Look-ups in named tables: a row name and a column name give one cell, copied from the table.

faz =
,posa,ruvid
siz,212,183
reve,15,169
senas,128,35
tanokis,63,101
gume,58,189
ninebo,123,116
meleto,193,126

ruvid of reve = 169
posa of senas = 128
posa of gume = 58
ruvid of senas = 35
ruvid of ninebo = 116
ruvid of gume = 189
ruvid of tanokis = 101
ruvid of siz = 183
posa of siz = 212
posa of tanokis = 63
posa of reve = 15
posa of ninebo = 123
ruvid of meleto = 126
posa of meleto = 193
Row with the largest posa: siz

Table litad
	tuketol	dovuron	puluro	rilimor	puvipi	guvagi	boribut	kugotur
fum	3.18	1.83	1.83	3.85	3.18	5.88	4.53	2.50
virif	3.18	2.50	1.83	4.53	1.83	7.90	2.50	2.50
fizuf	3.18	2.50	1.83	3.18	3.85	9.26	3.18	2.50
libapir	3.85	3.85	1.83	3.18	3.85	6.55	1.83	1.83

virif, kugotur -> 2.50
fum, rilimor -> 3.85
fizuf, puvipi -> 3.85
libapir, tuketol -> 3.85
libapir, guvagi -> 6.55
libapir, puvipi -> 3.85
fizuf, puluro -> 1.83
virif, tuketol -> 3.18
fum, guvagi -> 5.88
virif, dovuron -> 2.50
fum, puvipi -> 3.18
fizuf, boribut -> 3.18
virif, rilimor -> 4.53

Table kon
            bon  zufizu  dibopon  vadezi  mefibi
zetagu   49.963  67.241   13.735  28.290  34.486
gekanut  26.568  31.360   46.866  92.389  27.632
bibu     21.813  61.680   41.332  56.519  39.384

What is the bon of gekanut in kon?
26.568
What is the zufizu of gekanut in kon?
31.360
What is the mefibi of gekanut in kon?
27.632
What is the mefibi of bibu in kon?
39.384
What is the dibopon of gekanut in kon?
46.866
What is the zufizu of zetagu in kon?
67.241
What is the vadezi of bibu in kon?
56.519

mefek:
|  | nakeka | nel | zovig | zis | raka | mogeb | bori | dadi |
|---|---|---|---|---|---|---|---|---|
| gib | 667 | 734 | 617 | 248 | 211 | 745 | 819 | 773 |
| tiv | 797 | 699 | 600 | 190 | 35 | 791 | 835 | 699 |
| lilati | 711 | 787 | 744 | 218 | 248 | 862 | 710 | 758 |

What is the nakeka of tiv in mefek? 797
What is the dadi of lilati in mefek? 758
What is the nel of tiv in mefek? 699
What is the nel of gib in mefek? 734
What is the zis of gib in mefek? 248
What is the mogeb of lilati in mefek? 862
What is the nakeka of lilati in mefek? 711
What is the zis of lilati in mefek? 218
What is the mogeb of gib in mefek? 745
What is the nel of lilati in mefek? 787
What is the raka of lilati in mefek? 248
What is the bori of tiv in mefek? 835
What is the nakeka of gib in mefek? 667
What is the zis of tiv in mefek? 190

Table zibadil
,ter,mul,duded,ker,kirar
vopul,-0.261,-0.617,0.422,0.473,-0.260
satos,-0.323,-0.533,0.017,0.359,-0.156
lepof,0.580,0.784,0.268,-0.089,0.411
desobaf,0.581,0.796,0.228,-0.102,0.420
vik,-0.081,0.266,-0.263,-0.038,0.294
sen,0.569,0.775,0.279,-0.091,0.403
fizigim,-0.318,-0.521,-0.029,0.340,-0.150
tigesi,-0.317,-0.519,-0.025,0.342,-0.148
legabe,-0.319,-0.536,-0.017,0.354,-0.157
noz,0.591,0.798,0.230,-0.101,0.419
vep,0.568,0.777,0.274,-0.092,0.406
mupa,-0.118,-0.653,0.579,0.525,-0.339
muz,0.195,0.946,-0.496,-0.344,0.678
gev,-0.322,-0.523,-0.019,0.346,-0.149

What is the ter of vopul in zibadil?
-0.261
What is the kirar of sen in zibadil?
0.403
What is the ter of satos in zibadil?
-0.323
What is the kirar of satos in zibadil?
-0.156
What is the duded of tigesi in zibadil?
-0.025
What is the ker of lepof in zibadil?
-0.089
What is the mul of vik in zibadil?
0.266
What is the ker of tigesi in zibadil?
0.342
What is the kirar of vopul in zibadil?
-0.260
What is the duded of muz in zibadil?
-0.496
What is the kirar of gev in zibadil?
-0.149
What is the mul of satos in zibadil?
-0.533
What is the mul of noz in zibadil?
0.798
What is the ker of vopul in zibadil?
0.473

Table pigelab
	maziri	lom	luvub	gutotus	vafom	dopu	bogo
goranas	3870	4306	3964	2990	5228	5392	6649
lenur	5156	2311	5567	4952	6374	3227	4720
timom	2992	6746	4886	4727	7601	3854	4556
serib	5383	5309	3384	9344	6927	1596	5527
nevid	5762	6160	6371	4317	4968	7575	4814

timom, luvub -> 4886
serib, luvub -> 3384
timom, lom -> 6746
nevid, gutotus -> 4317
nevid, dopu -> 7575
nevid, vafom -> 4968

Table guromi
cols = danovuf, zopegep, mif, vip, gaf, nozerap, dogotu, tasalef, virete, fek
loberur: [6491, 6365, 2613, 4573, 3484, 548, 2939, 8067, 3340, 1160]
dek: [3755, 1771, 2351, 2575, 2526, 3976, 3308, 2986, 3539, 3012]
pugivot: [3391, 2696, 3767, 2750, 2995, 2767, 3621, 446, 4389, 5133]
bugiseg: [2332, 3761, 2049, 2085, 1938, 2980, 5127, 3068, 3763, 4876]
deze: [3344, 3094, 1710, 3061, 2435, 3819, 3732, 2363, 2073, 3379]

What is the gaf of dek in guromi?
2526
What is the vip of bugiseg in guromi?
2085
What is the fek of bugiseg in guromi?
4876
What is the zopegep of bugiseg in guromi?
3761
What is the dogotu of pugivot in guromi?
3621
What is the mif of dek in guromi?
2351
What is the danovuf of bugiseg in guromi?
2332
What is the tasalef of deze in guromi?
2363
What is the zopegep of pugivot in guromi?
2696
What is the gaf of bugiseg in guromi?
1938
What is the zopegep of loberur in guromi?
6365
What is the nozerap of deze in guromi?
3819
What is the dogotu of deze in guromi?
3732
Row with the largest mif: pugivot

meder:
           tas   govo    suk  lotar  riguz  batok
nenup    89.65   6.57  90.06  89.12   5.18  89.84
zam       6.46  89.96   5.98   4.95  89.24   3.13
pusaf    26.94  91.81   4.16   4.81  90.10  88.12
bevo      3.87  91.02   3.20   6.03  90.59  14.77
gem      89.90   6.05  89.52  90.27   4.84  86.61
raroted  89.94   5.61  90.80  90.15   3.35  77.32
mur       5.46   4.63  59.08  77.11  86.78   5.82
gasibef  90.53   4.91  89.56  90.51   5.96  90.62
lek       3.73  89.75   5.48   4.92  90.06   4.45
vufo      4.01  89.37   4.78   7.05  90.80   5.32
mik       4.53  90.77   5.37   4.67  91.88   4.18
molikeg  91.66   4.34  90.69  90.09   4.85  75.22
dunede   89.38   6.44  89.46  89.98   5.14  90.22

nenup, suk -> 90.06
bevo, govo -> 91.02
raroted, riguz -> 3.35
mik, lotar -> 4.67
pusaf, govo -> 91.81
lek, lotar -> 4.92
vufo, tas -> 4.01
mik, suk -> 5.37
lek, riguz -> 90.06
gasibef, suk -> 89.56
nenup, batok -> 89.84
gem, suk -> 89.52
raroted, suk -> 90.80
pusaf, lotar -> 4.81
nenup, govo -> 6.57
Row with the largest riguz: mik

vepodo =
|  | zuzuvu | penoduk | kes | guv | kedune | dofuva | zuv |
|---|---|---|---|---|---|---|---|
| nikemur | 17.5 | 76.7 | 15.3 | 16.5 | 77.3 | 15.0 | 16.5 |
| zuba | 17.3 | 77.9 | 75.5 | 15.8 | 16.1 | 78.5 | 77.2 |
| lafekir | 78.5 | 17.4 | 78.4 | 77.9 | 17.7 | 76.1 | 77.9 |
| sinete | 69.5 | 15.8 | 17.2 | 75.8 | 78.7 | 15.7 | 15.6 |
| dumot | 78.3 | 17.0 | 78.2 | 78.3 | 16.1 | 76.3 | 77.9 |
| tago | 16.2 | 77.5 | 16.4 | 14.8 | 78.1 | 14.8 | 16.7 |
| lemunib | 76.0 | 16.0 | 78.0 | 77.5 | 16.0 | 77.5 | 77.5 |
| dibine | 77.2 | 15.8 | 78.9 | 77.7 | 16.3 | 76.4 | 77.3 |
| lota | 16.1 | 78.2 | 15.4 | 15.5 | 77.1 | 17.0 | 15.2 |
| tukuzaz | 17.3 | 77.4 | 14.8 | 16.3 | 78.7 | 15.7 | 15.9 |

dofuva of zuba: 78.5
kes of dumot: 78.2
kes of tago: 16.4
kes of lemunib: 78.0
zuv of dibine: 77.3
guv of lemunib: 77.5
guv of lafekir: 77.9
kedune of tago: 78.1
guv of lota: 15.5
zuzuvu of sinete: 69.5

mimuvat.csv
,fizufi,mus
zuf,0.08,-0.07
zetu,-0.68,0.37
vov,0.51,-0.46
tosu,0.15,0.40

tosu, mus: 0.40
zuf, fizufi: 0.08
zetu, mus: 0.37
tosu, fizufi: 0.15
zetu, fizufi: -0.68
zuf, mus: -0.07
vov, fizufi: 0.51
vov, mus: -0.46

surokeg.csv
,dolo,zeguz,fenele,vodosa,lavu,tas,fovukin,fesom,temo,gobepoz
gom,0.7,0.5,0.7,0.5,0.7,0.4,0.5,0.7,0.5,0.6
led,0.5,0.4,0.9,0.5,0.7,0.5,0.8,0.7,0.4,0.7
raros,0.6,0.7,0.3,0.9,0.5,0.7,0.6,0.5,0.6,0.7
nop,0.7,0.5,1.0,0.4,0.8,0.5,0.7,0.6,0.7,0.5
par,0.9,0.6,0.8,0.4,0.8,0.5,0.6,0.6,0.8,0.4
mab,0.5,0.7,0.5,0.7,0.5,0.7,0.7,0.6,0.6,0.6
pilinag,0.3,0.7,0.5,0.8,0.4,0.9,0.8,0.5,0.5,0.8
faf,0.4,0.5,0.8,0.6,0.6,0.7,0.8,0.7,0.4,0.8
bet,0.4,0.7,0.6,0.6,0.5,0.7,0.7,0.6,0.6,0.7
nud,0.9,0.7,0.2,0.7,0.5,0.6,0.3,0.6,0.8,0.5
risav,0.9,0.6,0.7,0.5,0.7,0.5,0.5,0.6,0.8,0.4
gozelu,0.4,0.6,0.5,0.8,0.5,0.8,0.7,0.6,0.4,0.8
debafod,0.9,0.6,0.2,0.8,0.6,0.5,0.3,0.6,0.6,0.5

What is the fesom of nop in surokeg?
0.6
What is the temo of debafod in surokeg?
0.6
What is the fovukin of nud in surokeg?
0.3
What is the lavu of mab in surokeg?
0.5
What is the lavu of pilinag in surokeg?
0.4
What is the lavu of par in surokeg?
0.8
What is the temo of nud in surokeg?
0.8
What is the vodosa of gom in surokeg?
0.5
What is the dolo of led in surokeg?
0.5
What is the zeguz of faf in surokeg?
0.5
Which row has the largest tas? pilinag

